Below are the code and all the weights of a small trained network. Each question names an input and a class and asks about switching units off, where a switched-off unit gives its printed mean instead of its output.

import numpy as np


def w(rows, s, z=0):
    codes = np.array(rows[::2]) - 128.0
    scale = np.full(codes.shape[1], s)
    scale[-1] = z or s
    return codes * scale


def norm(h):
    return h / np.sqrt((h * h).mean(-1, keepdims=True) + 1e-5)


def f(y):
    return np.maximum(y, 0)


def log_softmax(a):
    a = a - a.max(-1, keepdims=True)
    return a - np.log(np.exp(a).sum(-1, keepdims=True))


def net(x, mask):
    res = np.array(x, float).reshape(1, 4) / 4 @ E
    u = 0
    for l in range(4):
        y = f(norm(res) @ A[l][:, :-1].T + A[l][:, -1])
        res = res + np.where(mask[u : u + 6], y, B[l][:, -1]) @ B[l][:, :-1]
        u += 6
    return log_softmax(norm(res)[-1] @ U[:, :-1].T + U[:, -1])


A, B = {}, {}
E = w([
[223,17,51,104,132,163,124],'x0',
[117,107,146,188,90,93,249],'x1',
[215,159,64,158,151,158,254],'x2',
[17,29,213,160,64,58,91],'x3',
],0.01)
A[0] = w([
[57,69,165,134,123,118,79,3],'0.n0',
[131,131,134,126,116,131,124,77],'0.n1',
[132,133,116,148,111,120,116,35],'0.n2',
[78,118,148,138,125,118,187,103],'0.n3',
[104,115,148,131,112,124,114,51],'0.n4',
[106,3,140,130,119,118,107,18],'0.n5',
],0.032,0.0073)
B[0] = w([
[86,206,170,30,146,5,80,250],'0.n0',
[123,131,138,114,133,129,126,128],'0.n1',
[112,92,122,103,178,64,160,128],'0.n2',
[140,168,168,154,129,153,140,208],'0.n3',
[97,146,128,128,150,97,96,168],'0.n4',
[203,29,102,161,98,184,99,246],'0.n5',
],0.027,0.019)
A[1] = w([
[21,77,124,137,137,121,169,37],'1.n0',
[25,115,179,174,115,103,254,28],'1.n1',
[66,106,102,137,108,129,154,11],'1.n2',
[87,132,197,193,96,100,225,18],'1.n3',
[30,61,148,120,111,56,198,137],'1.n4',
[49,116,93,148,99,119,161,2],'1.n5',
],0.028,0.0036)
B[1] = w([
[130,126,106,135,91,110,154,128],'1.n0',
[173,115,252,141,133,186,156,219],'1.n1',
[167,156,153,87,188,122,114,128],'1.n2',
[132,131,206,143,102,145,165,254],'1.n3',
[81,76,108,106,103,86,107,169],'1.n4',
[149,124,162,157,187,115,95,128],'1.n5',
],0.029,0.0092)
A[2] = w([
[57,107,76,149,113,154,144,10],'2.n0',
[78,113,91,168,133,133,129,77],'2.n1',
[98,136,147,196,103,181,195,67],'2.n2',
[185,162,83,138,153,158,253,54],'2.n3',
[90,122,16,147,125,95,188,4],'2.n4',
[88,50,103,196,90,153,147,49],'2.n5',
],0.027,0.003)
B[2] = w([
[127,82,91,217,178,95,116,128],'2.n0',
[154,93,141,93,202,154,134,128],'2.n1',
[64,180,176,188,150,240,118,199],'2.n2',
[156,204,121,163,187,50,251,254],'2.n3',
[147,129,63,45,174,106,46,148],'2.n4',
[227,165,214,37,36,141,59,157],'2.n5',
],0.016)
A[3] = w([
[74,49,108,114,122,106,104,76],'3.n0',
[174,4,84,161,89,115,183,56],'3.n1',
[129,153,128,153,186,146,109,112],'3.n2',
[135,144,41,129,119,65,181,3],'3.n3',
[62,175,102,114,134,183,72,188],'3.n4',
[100,133,65,145,164,176,169,64],'3.n5',
],0.026,0.0032)
B[3] = w([
[48,116,100,167,45,135,253,206],'3.n0',
[201,66,28,142,127,169,179,208],'3.n1',
[80,131,102,117,130,157,156,205],'3.n2',
[141,160,63,134,150,112,97,254],'3.n3',
[89,88,114,137,156,181,95,192],'3.n4',
[132,161,98,155,119,88,122,186],'3.n5',
],0.026,0.0086)
U = w([
[47,135,89,104,182,225,66,3],'0',
[138,192,232,184,131,208,200,168],'1',
[53,140,192,58,90,18,53,179],'2',
[238,53,91,113,64,172,119,172],'3',
[151,246,38,146,205,126,170,95],'4',
],0.014,0.0026)

Each question gives the input, the list of numbers given to net, and the class t.
The units are the neurons (one row each of A and B). Each row of codes is followed by its name. A weight is (code - 128) times the scale printed after its matrix; where a second scale follows, it is the last column's (A, B and U).
mask holds one flag per neuron, layer by layer. A switched-off neuron (its flag False) gives its mean, the last column of its row in B, instead of its output. The means were averaged over made-up inputs and are rounded, as every weight is.
A unit's drop is (log p(t) with every unit on - log p(t) with that unit switched off) / (log p(t) with every unit on - log p(t) with every unit switched off).
The circuit of an input: a set's keep is (log p(t) with only the set's units on - log p(t) with every unit switched off) / (log p(t) with every unit on - log p(t) with every unit switched off). Starting from the 12 units with the biggest drops (on a tie, the unit counted first), units are removed one at a time, each time the one whose removal leaves the highest keep (on an exact tie, the one counted first), for as long as the keep stays at least 0.8.
units of the circuit, in order: the units of the circuit, biggest drop first
most important unit: the unit with the biggest drop
top k neurons: the k neurons with the biggest drops, biggest first
top k neurons in layer l: the k neurons of layer l with the biggest drops, biggest first
drop of u: that unit's drop, to one decimal
input [6,3,7,8], class 3: units of the circuit, in order => 0.n5
input [-8,-8,8,0], class 4: units of the circuit, in order => 0.n5, 0.n0, 0.n3, 1.n1
input [8,-3,3,-1], class 3: top 2 neurons => 0.n0, 0.n3
input [-5,2,-3,-8], class 4: units of the circuit, in order => 0.n5, 0.n0, 0.n3, 1.n1
input [1,3,-3,-6], class 4: top 4 neurons => 0.n5, 0.n0, 0.n3, 1.n3
input [8,8,5,-5], class 4: top 3 neurons in layer 0 => 0.n5, 0.n3, 0.n0
input [-7,-3,-1,-5], class 0: top 2 neurons in layer 0 => 0.n5, 0.n0
input [-1,-2,5,5], class 2: top 3 neurons => 0.n0, 3.n1, 1.n1
input [5,-1,7,2], class 4: top 4 neurons => 0.n5, 0.n0, 1.n3, 2.n3
input [0,1,4,-2], class 4: top 3 neurons => 0.n3, 0.n5, 0.n0
input [2,6,3,-7], class 4: top 3 neurons => 0.n3, 0.n5, 0.n0
input [-7,4,-2,1], class 2: top 2 neurons => 0.n0, 1.n4
input [1,-5,0,1], class 2: top 2 neurons => 2.n2, 2.n3
input [-4,-6,1,-1], class 0: most important unit => 0.n5
input [-2,5,-2,-8], class 4: top 2 neurons => 0.n3, 0.n5
input [5,5,1,-1], class 3: top 2 neurons in layer 1 => 1.n3, 1.n1
input [6,6,-3,-5], class 4: top 4 neurons => 0.n5, 0.n0, 0.n3, 1.n3
input [-1,-8,6,4], class 0: top 4 neurons => 0.n5, 2.n3, 0.n0, 1.n4
input [6,-3,-1,4], class 3: drop of 0.n5 => 2.5
input [7,8,-3,4], class 3: drop of 0.n5 => 2.0
input [3,3,5,-3], class 4: drop of 0.n5 => 2.7
